Below is a small trained network, with its code and all its weights. Each question gives an input and a class and asks what happens when units are switched off, that is, made to give their printed mean instead of their output.

import numpy as np


def w(rows, s, z=0):
    codes = np.array(rows[::2]) - 128.0
    scale = np.full(codes.shape[1], s)
    scale[-1] = z or s
    return codes * scale


def f(y):
    return y / 2 * (1 + np.tanh(0.7978845608 * (y + 0.044715 * y**3)))


def log_softmax(a):
    a = a - a.max(-1, keepdims=True)
    return a - np.log(np.exp(a).sum(-1, keepdims=True))


def net(x, mask):
    res = np.array(x, float).reshape(1, 4) / 4 @ E
    y = f(res @ A[0][:, :-1].T + A[0][:, -1])
    res = res + np.where(mask, y, B[0][:, -1]) @ B[0][:, :-1]
    return log_softmax(res[-1] @ U[:, :-1].T + U[:, -1])


A, B = {}, {}
E = w([
[63,84,136,214,226],'x0',
[53,254,22,212,186],'x1',
[54,95,197,229,20],'x2',
[3,60,26,91,108],'x3',
],0.0074)
A[0] = w([
[136,170,66,51,127,145],'n1',
[124,105,215,110,171,169],'n2',
[132,163,165,176,69,199],'n3',
[92,132,114,191,139,63],'n4',
[119,60,50,71,127,115],'n5',
[128,190,60,143,204,234],'n6',
[157,120,85,110,198,125],'n7',
[135,103,196,107,71,255],'n8',
[127,204,134,183,129,114],'n9',
[154,154,177,75,71,147],'n10',
[42,177,129,205,186,191],'n11',
[152,180,93,67,106,131],'n12',
[170,89,160,148,150,130],'n13',
[67,87,88,64,139,76],'n14',
[131,68,179,110,155,116],'n15',
[56,51,147,112,99,211],'n16',
[98,67,134,163,34,183],'n17',
[123,168,81,102,173,143],'n18',
[127,162,51,151,150,169],'n19',
[172,248,169,211,127,133],'n20',
[167,139,185,68,82,174],'n21',
[159,99,199,141,167,133],'n22',
[115,160,33,151,146,157],'n23',
[144,121,185,86,106,147],'n24',
],0.011,0.0045)
B[0] = w([
[199,187,180,96,152,192],'n1',
[124,80,84,236,123,185],'n2',
[186,148,120,170,155,195],'n3',
[157,173,97,173,153,167],'n4',
[114,68,227,96,144,202],'n5',
[23,193,178,87,211,255],'n6',
[78,131,144,153,164,187],'n7',
[193,47,90,153,59,237],'n8',
[139,165,208,155,176,179],'n9',
[254,124,69,140,93,203],'n10',
[160,194,118,171,220,252],'n11',
[172,172,121,132,148,174],'n12',
[90,89,104,182,103,165],'n13',
[124,59,202,129,149,192],'n14',
[119,97,124,152,102,177],'n15',
[123,22,63,153,108,232],'n16',
[116,54,16,177,92,231],'n17',
[89,162,183,70,183,190],'n18',
[80,176,133,132,211,204],'n19',
[178,78,214,152,162,226],'n20',
[222,143,80,154,76,222],'n21',
[118,122,139,197,104,183],'n22',
[132,170,164,130,192,215],'n23',
[164,131,97,161,72,189],'n24',
],0.0072,0.0097)
U = w([
[122,119,165,134,109,3],'0',
[129,196,255,72,217,187],'1',
[191,70,88,211,96,186],'2',
[211,191,78,63,81,38],'3',
[79,197,54,157,176,133],'4',
[56,47,106,58,90,133],'5',
],0.0097,0.0047)

Each question gives the input, the list of numbers given to net, and the class t.
The units are the neurons (one row each of A and B). Each row of codes is followed by its name. A weight is (code - 128) times the scale printed after its matrix; where a second scale follows, it is the last column's (A, B and U).
mask holds one flag per neuron, in row order. A switched-off neuron (its flag False) gives its mean, the last column of its row in B, instead of its output. The means were averaged over made-up inputs and are rounded, as every weight is.
A unit's drop is (log p(t) with every unit on - log p(t) with that unit switched off) / (log p(t) with every unit on - log p(t) with every unit switched off).
The circuit of an input: a set's keep is (log p(t) with only the set's units on - log p(t) with every unit switched off) / (log p(t) with every unit on - log p(t) with every unit switched off). Starting from the 12 units with the biggest drops (on a tie, the unit counted first), units are removed one at a time, each time the one whose removal leaves the highest keep (on an exact tie, the one counted first), for as long as the keep stays at least 0.8.
units of the circuit, in order: the units of the circuit, biggest drop first
k most important neurons: the k neurons with the biggest drops, biggest first
drop of u: that unit's drop, to one decimal
input [8,3,7,3], class 4: units of the circuit, in order -> [n11]
input [-1,-5,-1,8], class 5: units of the circuit, in order -> [n5; n11]
input [-7,-3,-2,3], class 3: 2 most important neurons -> [n1; n2]
input [6,-4,-8,-4], class 4: 3 most important neurons -> [n2; n20; n8]
input [7,-5,-8,6], class 1: 2 most important neurons -> [n17; n8]
input [7,2,6,7], class 4: 3 most important neurons -> [n11; n8; n20]
input [-8,2,-3,-7], class 3: 2 most important neurons -> [n10; n21]
input [7,6,6,-1], class 1: drop of n9 -> 0.2
input [5,-1,-3,2], class 1: drop of n17 -> 0.3
input [8,2,-4,-4], class 1: drop of n5 -> 0.0
